Here is a tiny trained network, its code and every weight. The questions are about switching its units off for an input and a class, where a switched-off unit gives its printed mean instead of its output.

import numpy as np


def w(rows, s, z=0):
    codes = np.array(rows[::2]) - 128.0
    scale = np.full(codes.shape[1], s)
    scale[-1] = z or s
    return codes * scale


def norm(h):
    return h / np.sqrt((h * h).mean(-1, keepdims=True) + 1e-5)


def f(y):
    return y / 2 * (1 + np.tanh(0.7978845608 * (y + 0.044715 * y**3)))


def log_softmax(a):
    a = a - a.max(-1, keepdims=True)
    return a - np.log(np.exp(a).sum(-1, keepdims=True))


def net(x, mask):
    res = np.array(x, float).reshape(1, 3) / 4 @ E
    u = 0
    for l in range(2):
        y = f(norm(res) @ A[l][:, :-1].T + A[l][:, -1])
        res = res + np.where(mask[u : u + 16], y, B[l][:, -1]) @ B[l][:, :-1]
        u += 16
    return log_softmax(norm(res)[-1] @ U[:, :-1].T + U[:, -1])


A, B = {}, {}
E = w([
[164,8,152,170,128,106,140,108,112],'x0',
[141,38,203,48,130,130,169,70,172],'x1',
[128,170,220,186,142,145,163,97,177],'x2',
],0.012)
A[0] = w([
[133,58,183,211,124,125,132,119,129,2],'0.n1',
[126,218,90,119,132,137,123,129,128,26],'0.n2',
[130,124,84,250,123,124,115,139,99,55],'0.n3',
[112,92,121,139,130,131,129,124,148,146],'0.n4',
[117,177,162,153,128,138,137,127,134,30],'0.n5',
[126,22,51,138,128,126,124,137,107,68],'0.n6',
[131,70,210,111,128,123,133,124,138,73],'0.n7',
[136,103,46,93,129,126,120,134,115,157],'0.n8',
[134,135,206,222,130,123,130,124,131,71],'0.n9',
[124,122,83,224,142,127,128,139,109,63],'0.n10',
[118,126,187,31,130,132,131,124,136,120],'0.n11',
[133,138,182,155,121,136,122,138,143,41],'0.n12',
[126,222,202,68,134,134,133,118,150,85],'0.n13',
[125,188,61,97,124,123,128,136,122,129],'0.n14',
[133,87,154,83,132,124,129,118,130,152],'0.n15',
[134,6,152,147,128,129,130,121,127,112],'0.n16',
],0.022,0.003)
B[0] = w([
[175,79,107,136,222,61,182,223,237,221],'0.n1',
[89,179,91,26,83,42,120,139,121,220],'0.n2',
[216,171,128,110,59,149,130,135,211,230],'0.n3',
[146,103,119,114,117,135,125,152,121,152],'0.n4',
[142,144,139,197,117,141,102,52,133,175],'0.n5',
[171,53,56,222,139,144,39,72,113,239],'0.n6',
[100,134,229,54,61,200,124,42,75,222],'0.n7',
[70,110,165,231,157,171,174,106,51,223],'0.n8',
[112,85,175,196,175,78,159,70,17,220],'0.n9',
[192,166,138,117,84,140,112,134,184,207],'0.n10',
[189,195,146,110,131,125,94,160,251,216],'0.n11',
[117,129,147,166,152,108,118,90,92,166],'0.n12',
[61,122,55,232,64,113,199,157,133,216],'0.n13',
[71,167,45,88,149,124,58,156,137,226],'0.n14',
[139,124,199,179,92,205,57,159,112,201],'0.n15',
[140,191,125,19,136,31,182,248,70,252],'0.n16',
],0.028,0.017)
A[1] = w([
[154,60,101,180,157,183,95,51,129,23],'1.n1',
[142,141,140,89,123,132,91,106,120,3],'1.n2',
[44,103,111,97,139,128,183,111,78,78],'1.n3',
[95,142,177,115,146,180,149,147,67,79],'1.n4',
[99,158,135,96,99,102,163,169,98,119],'1.n5',
[43,121,171,35,204,120,123,120,82,65],'1.n6',
[137,99,167,104,75,185,184,159,167,96],'1.n7',
[188,108,222,159,151,191,130,132,165,152],'1.n8',
[224,86,203,88,159,129,125,122,147,17],'1.n9',
[155,165,128,61,125,149,105,98,117,28],'1.n10',
[107,56,138,177,197,124,162,165,105,98],'1.n11',
[108,112,183,213,122,108,196,3,101,97],'1.n12',
[180,105,93,136,200,59,208,156,228,11],'1.n13',
[143,133,182,52,118,119,146,131,110,51],'1.n14',
[139,113,120,148,111,67,156,137,46,87],'1.n15',
[154,152,158,91,108,174,155,95,203,64],'1.n16',
],0.026,0.0038)
B[1] = w([
[163,48,123,137,177,138,123,114,120,185],'1.n1',
[109,146,112,119,117,147,120,182,123,142],'1.n2',
[145,138,209,83,150,172,169,117,125,162],'1.n3',
[184,123,111,107,121,107,113,144,161,167],'1.n4',
[195,82,112,112,135,155,136,93,152,214],'1.n5',
[132,134,167,98,183,148,165,103,28,180],'1.n6',
[155,119,203,138,144,143,152,52,132,175],'1.n7',
[145,99,83,47,92,94,171,86,85,239],'1.n8',
[186,129,156,77,168,85,118,193,116,247],'1.n9',
[95,91,73,140,148,87,200,147,177,160],'1.n10',
[145,171,80,192,71,119,112,41,125,188],'1.n11',
[116,171,188,183,208,121,96,253,171,226],'1.n12',
[119,142,158,35,125,117,108,134,81,209],'1.n13',
[161,146,83,112,83,100,85,167,109,199],'1.n14',
[93,99,155,142,158,220,112,101,193,211],'1.n15',
[35,59,146,169,152,130,124,144,77,173],'1.n16',
],0.041,0.016)
U = w([
[236,110,167,23,129,66,134,174,104,190],'0',
[50,171,86,38,205,174,162,80,51,97],'1',
[72,208,2,94,49,88,123,147,202,139],'2',
[105,104,105,108,136,114,166,109,130,2],'3',
[68,186,188,219,146,120,136,160,191,168],'4',
[180,53,53,198,141,175,58,69,107,130],'5',
[92,70,201,108,25,173,173,58,130,80],'6',
],0.016,0.0091)

Each question gives the input, the list of numbers given to net, and the class t.
The units are the neurons (one row each of A and B). Each row of codes is followed by its name. A weight is (code - 128) times the scale printed after its matrix; where a second scale follows, it is the last column's (A, B and U).
mask holds one flag per neuron, layer by layer. A switched-off neuron (its flag False) gives its mean, the last column of its row in B, instead of its output. The means were averaged over made-up inputs and are rounded, as every weight is.
A unit's drop is (log p(t) with every unit on - log p(t) with that unit switched off) / (log p(t) with every unit on - log p(t) with every unit switched off).
The circuit of an input: a set's keep is (log p(t) with only the set's units on - log p(t) with every unit switched off) / (log p(t) with every unit on - log p(t) with every unit switched off). Starting from the 12 units with the biggest drops (on a tie, the unit counted first), units are removed one at a time, each time the one whose removal leaves the highest keep (on an exact tie, the one counted first), for as long as the keep stays at least 0.8.
circuit, biggest first: the units of the circuit, biggest drop first
most important unit: the unit with the biggest drop
top k neurons: the k neurons with the biggest drops, biggest first
top k neurons in layer l: the k neurons of layer l with the biggest drops, biggest first
drop of u: that unit's drop, to one decimal
input [-4,6,1], class 6: most important unit : 0.n11
input [0,5,-8], class 5: top 2 neurons : (0.n6; 0.n8)
input [-2,-8,7], class 4: circuit, biggest first : (0.n16; 1.n12)
input [-8,7,-6], class 4: top 2 neurons : (0.n16; 1.n8)
input [-1,-1,-2], class 1: top 3 neurons in layer 0 : (0.n8; 0.n11; 0.n14)
input [-3,6,-2], class 6: top 2 neurons in layer 1 : (1.n16; 1.n7)
input [-2,5,3], class 6: top 2 neurons in layer 0 : (0.n13; 0.n11)
input [-3,5,7], class 4: top 2 neurons : (1.n12; 0.n13)
input [-4,-4,-8], class 1: top 2 neurons : (0.n8; 0.n11)
input [-6,-3,-1], class 2: top 2 neurons in layer 0 : (0.n9; 0.n7)
input [-4,7,8], class 4: top 2 neurons : (1.n12; 0.n13)
input [-3,-8,6], class 2: top 2 neurons : (0.n2; 0.n8)
input [3,-1,-3], class 5: top 2 neurons : (0.n6; 0.n8)
input [3,-3,-3], class 5: circuit, biggest first : (0.n6)
input [-1,4,5], class 4: top 2 neurons : (0.n13; 1.n12)
input [-1,-4,-5], class 2: top 2 neurons in layer 0 : (0.n2; 0.n14)
input [-8,-5,-6], class 1: drop of 0.n11 : 0.1
input [8,-6,-8], class 5: drop of 0.n6 : 1.0
input [-7,2,-5], class 2: drop of 1.n13 : 0.1
input [2,0,8], class 4: top neuron : (1.n12)
input [-6,8,1], class 6: drop of 0.n11 : 0.3
input [-1,5,7], class 4: top 2 neurons : (0.n13; 1.n12)
